Below are the code and all the weights of a small trained network. Each question names an input and a target symbol and asks about switching units off, where a switched-off unit gives its printed mean instead of its output.

import numpy as np


def w(rows, s, z=0):
    codes = np.array(rows[::2]) - 128.0
    scale = np.full(codes.shape[1], s)
    scale[-1] = z or s
    return codes * scale


def f(y):
    return np.maximum(y, 0)


def softmax(a):
    e = np.exp(a - a.max(-1, keepdims=True))
    return e / e.sum(-1, keepdims=True)


def log_softmax(a):
    a = a - a.max(-1, keepdims=True)
    return a - np.log(np.exp(a).sum(-1, keepdims=True))


def net(x, mask):
    ids = ['ΣΦΩελμτψ'.index(c) for c in x.split()]
    T = len(ids)
    res = E[ids] + P[:T]
    u = 0
    for l in range(2):
        r = res
        for j in range(3):
            rows = slice(3 * j, 3 * j + 3)
            q, k, v = (r @ M[l][rows].T for M in (Q, K, V))
            z = softmax(np.where(np.tri(T) > 0, q @ k.T / 3**0.5, -1e9)) @ v
            o = O[l][rows]
            res = res + np.where(mask[u + j], z, o[:, -1]) @ o[:, :-1]
        u += 3
        y = f(res @ A[l][:, :-1].T + A[l][:, -1])
        res = res + np.where(mask[u : u + 8], y, B[l][:, -1]) @ B[l][:, :-1]
        u += 8
    return log_softmax(res[-1] @ U[:, :-1].T + U[:, -1])


Q, K, V, O, A, B = {}, {}, {}, {}, {}, {}
E = w([
[112,170,135,182],'Σ',
[179,72,3,161],'Φ',
[151,117,171,116],'Ω',
[77,155,122,104],'ε',
[119,149,119,148],'λ',
[110,156,172,82],'μ',
[173,126,178,80],'τ',
[203,140,144,117],'ψ',
],0.031)
P = w([
[134,62,89,200],'0',
[130,79,41,186],'1',
[133,105,24,173],'2',
[132,105,37,148],'3',
[135,112,50,129],'4',
[136,116,57,109],'5',
[140,121,70,95],'6',
[146,120,83,82],'7',
[152,121,84,65],'8',
[164,119,91,44],'9',
[170,112,107,31],'10',
[182,110,127,18],'11',
[185,106,131,11],'12',
[185,107,139,2],'13',
],0.0058)
Q[0] = w([
[164,2,140,181],'0.h0',
[149,182,135,49],'0.h0',
[186,77,97,161],'0.h0',
[43,73,68,135],'0.h1',
[28,215,95,229],'0.h1',
[206,121,51,80],'0.h1',
[43,192,229,85],'0.h2',
[252,34,14,15],'0.h2',
[176,50,180,191],'0.h2',
],0.0072)
K[0] = w([
[58,255,149,205],'0.h0',
[124,94,89,82],'0.h0',
[96,82,243,113],'0.h0',
[95,184,127,121],'0.h1',
[67,228,219,41],'0.h1',
[152,77,167,176],'0.h1',
[100,57,49,19],'0.h2',
[212,227,243,98],'0.h2',
[66,37,118,32],'0.h2',
],0.008)
V[0] = w([
[222,71,138,105],'0.h0',
[31,92,211,147],'0.h0',
[164,189,249,132],'0.h0',
[146,136,43,136],'0.h1',
[150,72,186,194],'0.h1',
[145,175,83,39],'0.h1',
[46,253,139,136],'0.h2',
[121,166,207,70],'0.h2',
[160,175,131,164],'0.h2',
],0.0068)
O[0] = w([
[49,210,57,76,197],'0.h0',
[85,125,222,113,11],'0.h0',
[104,240,212,236,91],'0.h0',
[90,214,232,145,254],'0.h1',
[114,156,144,58,115],'0.h1',
[101,124,130,161,149],'0.h1',
[143,79,68,64,26],'0.h2',
[182,114,3,63,75],'0.h2',
[61,219,88,133,154],'0.h2',
],0.0042,0.0051)
A[0] = w([
[255,139,98,191,83],'0.n0',
[156,116,198,92,253],'0.n1',
[180,61,180,69,135],'0.n2',
[154,121,57,129,99],'0.n3',
[51,88,188,157,173],'0.n4',
[3,68,91,146,135],'0.n5',
[118,93,116,190,91],'0.n6',
[108,96,209,84,166],'0.n7',
],0.0089,0.0041)
B[0] = w([
[148,110,49,13,223],'0.n0',
[57,206,118,76,253],'0.n1',
[131,169,160,157,211],'0.n2',
[187,121,143,185,169],'0.n3',
[194,81,198,123,176],'0.n4',
[216,109,125,18,171],'0.n5',
[170,196,92,158,164],'0.n6',
[1,169,91,165,201],'0.n7',
],0.0076,0.0066)
Q[1] = w([
[145,137,176,117],'1.h0',
[101,138,128,136],'1.h0',
[123,4,152,128],'1.h0',
[113,134,158,146],'1.h1',
[114,129,142,157],'1.h1',
[119,83,177,106],'1.h1',
[134,117,172,151],'1.h2',
[118,150,119,154],'1.h2',
[103,153,151,80],'1.h2',
],0.02)
K[1] = w([
[140,97,139,119],'1.h0',
[75,137,120,81],'1.h0',
[126,71,142,255],'1.h0',
[133,129,99,136],'1.h1',
[109,126,159,93],'1.h1',
[144,90,154,146],'1.h1',
[68,95,180,144],'1.h2',
[185,143,117,173],'1.h2',
[132,169,161,97],'1.h2',
],0.02)
V[1] = w([
[5,147,84,124],'1.h0',
[96,170,148,95],'1.h0',
[53,153,165,128],'1.h0',
[68,88,87,135],'1.h1',
[44,70,46,192],'1.h1',
[191,105,85,52],'1.h1',
[182,145,134,134],'1.h2',
[254,68,131,136],'1.h2',
[28,191,4,212],'1.h2',
],0.009)
O[1] = w([
[48,1,105,154,142],'1.h0',
[104,107,53,160,255],'1.h0',
[86,147,126,161,151],'1.h0',
[138,61,163,99,85],'1.h1',
[128,102,190,141,51],'1.h1',
[189,144,97,124,238],'1.h1',
[234,51,167,209,185],'1.h2',
[183,173,224,69,124],'1.h2',
[94,82,171,137,136],'1.h2',
],0.0077,0.0078)
A[1] = w([
[165,97,71,62,90],'1.n0',
[85,100,161,35,113],'1.n1',
[172,126,121,144,124],'1.n2',
[119,185,169,144,231],'1.n3',
[103,69,103,111,131],'1.n4',
[126,133,181,182,32],'1.n5',
[202,111,185,141,2],'1.n6',
[92,124,98,2,207],'1.n7',
],0.013,0.0063)
B[1] = w([
[52,165,155,75,227],'1.n0',
[226,90,185,110,146],'1.n1',
[114,79,129,131,193],'1.n2',
[130,129,145,2,204],'1.n3',
[150,128,240,153,168],'1.n4',
[128,226,146,202,145],'1.n5',
[58,99,78,180,196],'1.n6',
[180,101,96,238,251],'1.n7',
],0.0091,0.013)
U = w([
[128,223,204,151,80],'Σ',
[103,74,92,46,130],'Φ',
[10,170,153,47,148],'Ω',
[206,98,125,135,123],'ε',
[115,113,190,66,255],'λ',
[131,86,154,129,156],'μ',
[128,141,39,141,56],'τ',
[153,189,113,77,113],'ψ',
],0.011,0.0097)

Each question gives the input, a string of symbols that net reads in full, and the target symbol t.
The units are the heads (3 rows each of Q, K, V and O) and the neurons (one row each of A and B). Each row of codes is followed by its name. A weight is (code - 128) times the scale printed after its matrix; where a second scale follows, it is the last column's (O, A, B and U).
mask holds one flag per unit, layer by layer, with each layer's heads first. A switched-off unit (its flag False) gives its mean, the last column of its rows in O or B, instead of its output. The means were averaged over made-up inputs and are rounded, as every weight is.
A unit's drop is (log p(t) with every unit on - log p(t) with that unit switched off) / (log p(t) with every unit on - log p(t) with every unit switched off).
The circuit of an input: a set's keep is (log p(t) with only the set's units on - log p(t) with every unit switched off) / (log p(t) with every unit on - log p(t) with every unit switched off). Starting from the 12 units with the biggest drops (on a tie, the unit counted first), units are removed one at a time, each time the one whose removal leaves the highest keep (on an exact tie, the one counted first), for as long as the keep stays at least 0.8.
circuit, biggest first: the units of the circuit, biggest drop first
top k neurons: the k neurons with the biggest drops, biggest first
top k neurons in layer l: the k neurons of layer l with the biggest drops, biggest first
input Ω Σ ψ ψ Ω Σ, target ψ: top neuron : [0.n0]
input λ Σ μ ψ Ω τ, target ψ: circuit, biggest first : [0.n0, 1.h0, 0.h2, 0.n7]
input μ λ λ, target μ: top 2 neurons in layer 1 : [1.n0, 1.n3]
input Ω ψ Φ, target Φ: top 2 neurons : [1.n0, 0.n0]
input τ ψ λ λ λ Σ μ λ ψ μ Σ τ Ω Ω, target τ: top 2 neurons : [0.n1, 1.n0]
input Σ Φ Σ τ ε ε Ω λ ψ τ λ Σ Ω Ω, target Ω: circuit, biggest first : [0.n7, 0.n1]
input λ μ Φ ε, target ε: circuit, biggest first : [1.n7, 0.h0, 0.n5, 1.n1]
input Φ Σ τ ε τ τ ε ψ ψ ε τ Φ Ω ψ, target ψ: circuit, biggest first : [0.n0, 1.h0]
input ψ Ω μ Ω Ω Σ τ μ, target τ: circuit, biggest first : [1.n7, 1.h2]
input ε Σ μ ψ τ ε λ τ, target τ: circuit, biggest first : [1.h2, 0.n7, 1.n7]
input Σ Σ ψ Σ Σ Σ ε τ μ, target τ: circuit, biggest first : [1.h2, 1.n7]
input Σ Σ τ λ μ Σ μ Σ, target μ: top 2 neurons in layer 1 : [1.n0, 1.n4]
input Σ τ ε τ λ ε τ Σ ε τ λ Σ, target τ: top 2 neurons in layer 1 : [1.n0, 1.n3]
input Σ Ω Σ Σ, target Ω: circuit, biggest first : [1.n7]
input μ Σ Ω, target μ: circuit, biggest first : [1.h0, 1.n0, 0.n7, 0.h0]
input ψ Σ ψ Ω τ τ Ω ε Σ μ ψ ε Ω, target ψ: top 2 neurons : [0.n0, 0.n1]
input Φ ψ Σ τ ε Σ Ω Σ ε Ω, target Ω: top 3 neurons : [0.n0, 0.n7, 0.n2]
input Ω Ω Φ Φ, target Φ: top 4 neurons : [1.n0, 1.n6, 0.n0, 1.n2]
input Ω Σ Σ ε ψ Σ Σ Σ τ Σ τ Σ ε, target τ: top 3 neurons : [0.n1, 1.n7, 1.n3]
input μ Σ ε ε Φ τ λ τ Σ ψ, target ψ: circuit, biggest first : [0.n0, 1.h0]
input ε Φ ε μ λ Φ ψ ψ Σ Σ μ Ω μ μ, target μ: top 2 neurons : [1.n4, 0.n7]
